[[114 115 146 137 134 137 131 122 134 144 118 118 122 118 116 132]
 [130 132 130 133 137 134 119 125 134 124 115 116 123 124 122 137]
 [113 111 128 127 126 127 122 124 127 129 121 124 126 121 125 124]
 [122 122 119 122 122 122 139 132 123 124 151 141 126 129 149 122]
 [122 123 120 123 124 123 147 132 125 121 142 144 117 129 153 127]
 [113 108 129 127 125 128 119 125 127 132 118 125 131 122 117 124]
 [123 118 115 120 120 119 144 131 121 117 125 139 131 131 148 124]
 [131 125 113 118 115 116 129 138 119 122 155 148 146 134 135 116]
 [115 110 115 121 122 121 127 135 125 119 130 128 123 120 126 119]
 [122 114 110 117 115 115 125 144 119 119 155 143 146 128 133 114]
 [123 120 115 121 121 121 119 131 122 118 130 143 137 130 133 123]
 [126 120 117 122 123 121 141 144 126 120 139 130 122 127 133 123]
 [120 117 115 121 125 123 124 136 128 118 136 128 115 122 125 121]]
The third entry from the end, reading row by row -> 122
The 3rd entry on the main diagonal: 128
Report the entry in the bottom-left corner.
A: 120
Report the last entry, reading row by row.
A: 121
The entry in the top-left corner -> 114
Report the third entry in reading order.
A: 146
The second-last entry, reading row by row is 125
The top-right entry: 132
The bottom entry of the column that holds the smallest entry is 117
Report the second entry in reading order.
A: 115
Report the smallest entry in the last column.
A: 114
The largest entry in the first column -> 131
The first entry in the row that holds the smallest entry: 113
The largest entry in the last column is 137
Report the fourth-last entry, reading row by row.
A: 115
The 5th entry from the end, reading row by row is 128
The entry directly below the smallest entry -> 118

m =
136	131	119	120	114	123	130	129	128	150	127	118	147	117	140
131	113	128	119	136	110	110	125	143	120	127	146	147	131	129
Rows and columns are numbered from 0.
The bottom-right entry -> 129
The top-left entry -> 136
The entry at row 0, column 2 is 119
The largest entry is 150
The entry just right of 143: 120
The entry in the top-right corner is 140

x =
[[131 127 117 111]
 [125 133 112 125]
 [139 138 136 127]
 [134 127 132 126]
 [129 142 119 143]
 [129 146 117 101]
 [124 145 124 126]
 [114 131 127 127]]
Indices start at 0.
The bottom-left entry: 114
Find the entry in the bottom-right corner.
127
Find the entry at row 2, column 0.
139
The entry in the top-left corner -> 131
The entry at row 0, column 2: 117
Find the entry directly above the smallest entry.
143
The entry at row 0, column 1: 127
Find the maximum.
146
The entry just left of 143 -> 119
Find the entry at row 1, column 0.
125

[131 112 104 111 128 118 126 119 138 137 124 137 135 137 121]
The entry just right of 112: 104
The entry just left of the largest entry: 119
The entry just left of the smallest entry: 112

[[117 131 136 126 135 127 135 129 130 132 112 123]
 [136 126 127 136 125 123 135 126 127 127 135 132]
 [130 126 121 124 121 134 117 126 126 127 134 129]
 [118 127 137 133 129 122 149 122 128 138 105 126]
 [122 132 135 127 137 126 132 133 131 128 120 124]
 [130 123 126 134 119 126 138 119 125 134 123 131]
 [120 131 131 121 134 131 123 131 130 128 120 123]
 [125 130 126 120 130 134 115 131 128 125 130 126]
 [138 127 118 125 123 133 112 130 126 121 147 131]
 [126 124 122 126 117 132 124 120 125 132 124 130]
 [130 125 129 136 123 123 142 122 127 133 122 131]
 [120 125 135 135 124 122 150 118 127 140 106 128]
 [115 130 131 120 129 132 125 126 128 133 112 123]
 [137 127 129 136 130 122 136 130 129 125 138 132]
 [146 127 122 135 127 125 125 133 128 119 154 134]
 [146 129 126 137 134 122 128 137 130 117 155 133]]
Counting starts at 0.
The entry in row 0 and column 1? 131
The top-right entry is 123
The top entry of the column that holds the smallest entry? 112
The maximum: 155
The top-left entry? 117
The entry at row 2, column 0: 130
The bottom-left entry? 146
The entry at row 1, column 0? 136
The entry just right of the largest entry is 133
The minimum? 105
The entry in row 2 and column 1? 126
The entry in row 0 and column 2? 136
The entry directly below the smallest entry -> 120
The entry just left of the largest entry? 117

Read these off the row that follows.
1) Report the 1st entry from the left.
2) Report the 2nd entry from the left.
3) Report the entry just right of 142.
4) Report the third entry from the right.
5) Report the 1st entry from the right.
array([144, 119, 128, 101, 115, 135, 153, 117, 142, 115, 153, 123, 126,
       134, 133])
1) 144
2) 119
3) 115
4) 126
5) 133

Read these off the row that follows.
1) Report the entry just left of 134.
2) Report the entry just right of 103.
[103 107 121 125 110 127 134]
1) 127
2) 107

[132 128 134 156 137]
The entry just right of 128: 134
Read off the entry just left of 128.
Answer: 132

Read these off the grid that follows.
1) Find the entry just left of 143.
2) Find the maximum.
3) Find the minimum.
4) Find the entry just left of 109.
((108, 118, 124, 137, 119, 149, 129, 130, 135, 124, 126), (137, 125, 119, 129, 136, 124, 138, 122, 128, 124, 125), (139, 138, 136, 122, 131, 126, 124, 139, 132, 130, 140), (103, 109, 124, 121, 123, 131, 123, 140, 158, 136, 128), (106, 108, 132, 124, 121, 127, 116, 127, 131, 130, 127), (100, 106, 128, 126, 127, 121, 119, 122, 143, 129, 125), (119, 139, 132, 145, 112, 142, 133, 133, 132, 124, 127))
1) 122
2) 158
3) 100
4) 103
